Below is a small trained network, with its code and all its weights. Each question gives an input and a class and asks what happens when units are switched off, that is, made to give their printed mean instead of their output.

import numpy as np


def w(rows, s, z=0):
    codes = np.array(rows[::2]) - 128.0
    scale = np.full(codes.shape[1], s)
    scale[-1] = z or s
    return codes * scale


def norm(h):
    return h / np.sqrt((h * h).mean(-1, keepdims=True) + 1e-5)


def f(y):
    return np.maximum(y, 0)


def log_softmax(a):
    a = a - a.max(-1, keepdims=True)
    return a - np.log(np.exp(a).sum(-1, keepdims=True))


def net(x, mask):
    res = np.array(x, float).reshape(1, 6) / 4 @ E
    u = 0
    for l in range(4):
        y = f(norm(res) @ A[l][:, :-1].T + A[l][:, -1])
        res = res + np.where(mask[u : u + 6], y, B[l][:, -1]) @ B[l][:, :-1]
        u += 6
    return log_softmax(norm(res)[-1] @ U[:, :-1].T + U[:, -1])


A, B = {}, {}
E = w([
[184,161,139,134],'x0',
[144,200,149,141],'x1',
[38,42,51,187],'x2',
[174,254,80,194],'x3',
[108,111,57,55],'x4',
[102,132,51,102],'x5',
],0.004)
A[0] = w([
[186,199,144,183,70],'L0N0',
[85,105,34,189,109],'L0N1',
[108,72,3,132,129],'L0N2',
[159,172,87,130,43],'L0N3',
[174,144,149,158,2],'L0N4',
[122,44,173,149,43],'L0N5',
],0.0061,0.0023)
B[0] = w([
[107,183,139,195,213],'L0N0',
[146,129,80,68,233],'L0N1',
[10,173,111,115,254],'L0N2',
[94,188,170,129,160],'L0N3',
[148,183,110,99,145],'L0N4',
[100,15,206,254,185],'L0N5',
],0.0068,0.0035)
A[1] = w([
[201,234,117,184,102],'L1N0',
[152,80,137,159,53],'L1N1',
[103,131,175,129,120],'L1N2',
[178,61,123,57,6],'L1N3',
[184,111,150,2,25],'L1N4',
[214,129,211,152,180],'L1N5',
],0.0069,0.0018)
B[1] = w([
[101,253,199,183,255],'L1N0',
[110,87,197,143,149],'L1N1',
[176,83,118,113,161],'L1N2',
[155,188,187,59,148],'L1N3',
[199,113,165,34,162],'L1N4',
[39,136,56,81,225],'L1N5',
],0.0057,0.0041)
A[2] = w([
[126,74,158,123,252],'L2N0',
[87,89,153,136,47],'L2N1',
[122,130,64,106,48],'L2N2',
[161,165,127,129,107],'L2N3',
[85,148,107,109,38],'L2N4',
[84,116,8,125,89],'L2N5',
],0.011,0.002)
B[2] = w([
[224,56,163,173,211],'L2N0',
[107,94,167,156,191],'L2N1',
[113,90,82,183,173],'L2N2',
[35,98,183,172,172],'L2N3',
[168,77,86,115,183],'L2N4',
[108,139,3,23,255],'L2N5',
],0.0057,0.0052)
A[3] = w([
[178,193,37,87,210],'L3N0',
[173,175,121,125,100],'L3N1',
[139,30,81,83,79],'L3N2',
[189,254,218,122,252],'L3N3',
[27,139,40,116,138],'L3N4',
[171,28,157,63,202],'L3N5',
],0.006,0.0018)
B[3] = w([
[83,2,175,159,202],'L3N0',
[127,90,190,233,149],'L3N1',
[141,243,94,177,198],'L3N2',
[101,214,100,184,252],'L3N3',
[100,80,73,53,225],'L3N4',
[198,142,98,135,209],'L3N5',
],0.0065,0.005)
U = w([
[76,228,168,215,254],'0',
[217,135,169,61,8],'1',
[47,72,26,94,193],'2',
[149,2,207,224,100],'3',
],0.011,0.0021)

Each question gives the input, the list of numbers given to net, and the class t.
The units are the neurons (one row each of A and B). Each row of codes is followed by its name. A weight is (code - 128) times the scale printed after its matrix; where a second scale follows, it is the last column's (A, B and U).
mask holds one flag per neuron, layer by layer. A switched-off neuron (its flag False) gives its mean, the last column of its row in B, instead of its output. The means were averaged over made-up inputs and are rounded, as every weight is.
A unit's drop is (log p(t) with every unit on - log p(t) with that unit switched off) / (log p(t) with every unit on - log p(t) with every unit switched off).
most important unit: the unit with the biggest drop
k most important neurons: the k neurons with the biggest drops, biggest first
top k neurons in layer l: the k neurons of layer l with the biggest drops, biggest first
drop when u is switched off: that unit's drop, to one decimal
input [2,-5,-7,0,6,1], class 1: most important unit : L1N4
input [-2,-8,-7,-2,-1,-3], class 1: top 2 neurons in layer 0 : [L0N0, L0N2]
input [8,5,2,-5,5,0], class 1: 4 most important neurons : [L0N0, L1N4, L1N5, L2N5]
input [7,-6,2,-6,-1,4], class 3: 2 most important neurons : [L0N5, L1N5]
input [-7,-7,7,-8,0,-4], class 3: 4 most important neurons : [L0N5, L2N0, L1N5, L2N1]
input [-1,3,5,1,-4,-2], class 3: top 3 neurons in layer 3 : [L3N3, L3N2, L3N4]
input [-6,5,6,-5,-8,3], class 3: 3 most important neurons : [L0N5, L1N5, L2N0]
input [3,0,-4,-2,5,4], class 1: 2 most important neurons : [L1N4, L1N0]
input [6,5,1,-7,4,-5], class 3: top 2 neurons in layer 0 : [L0N5, L0N1]
input [-6,6,-6,-3,3,0], class 1: top 2 neurons in layer 1 : [L1N0, L1N4]
input [-8,-3,-4,-3,3,-8], class 3: drop when L0N5 is switched off : 0.3
input [0,3,3,-7,1,-4], class 3: drop when L3N5 is switched off : 0.0
input [8,3,2,-8,-1,2], class 3: drop when L0N5 is switched off : 0.1
input [-8,-6,-7,-1,-7,-7], class 3: most important unit : L1N0
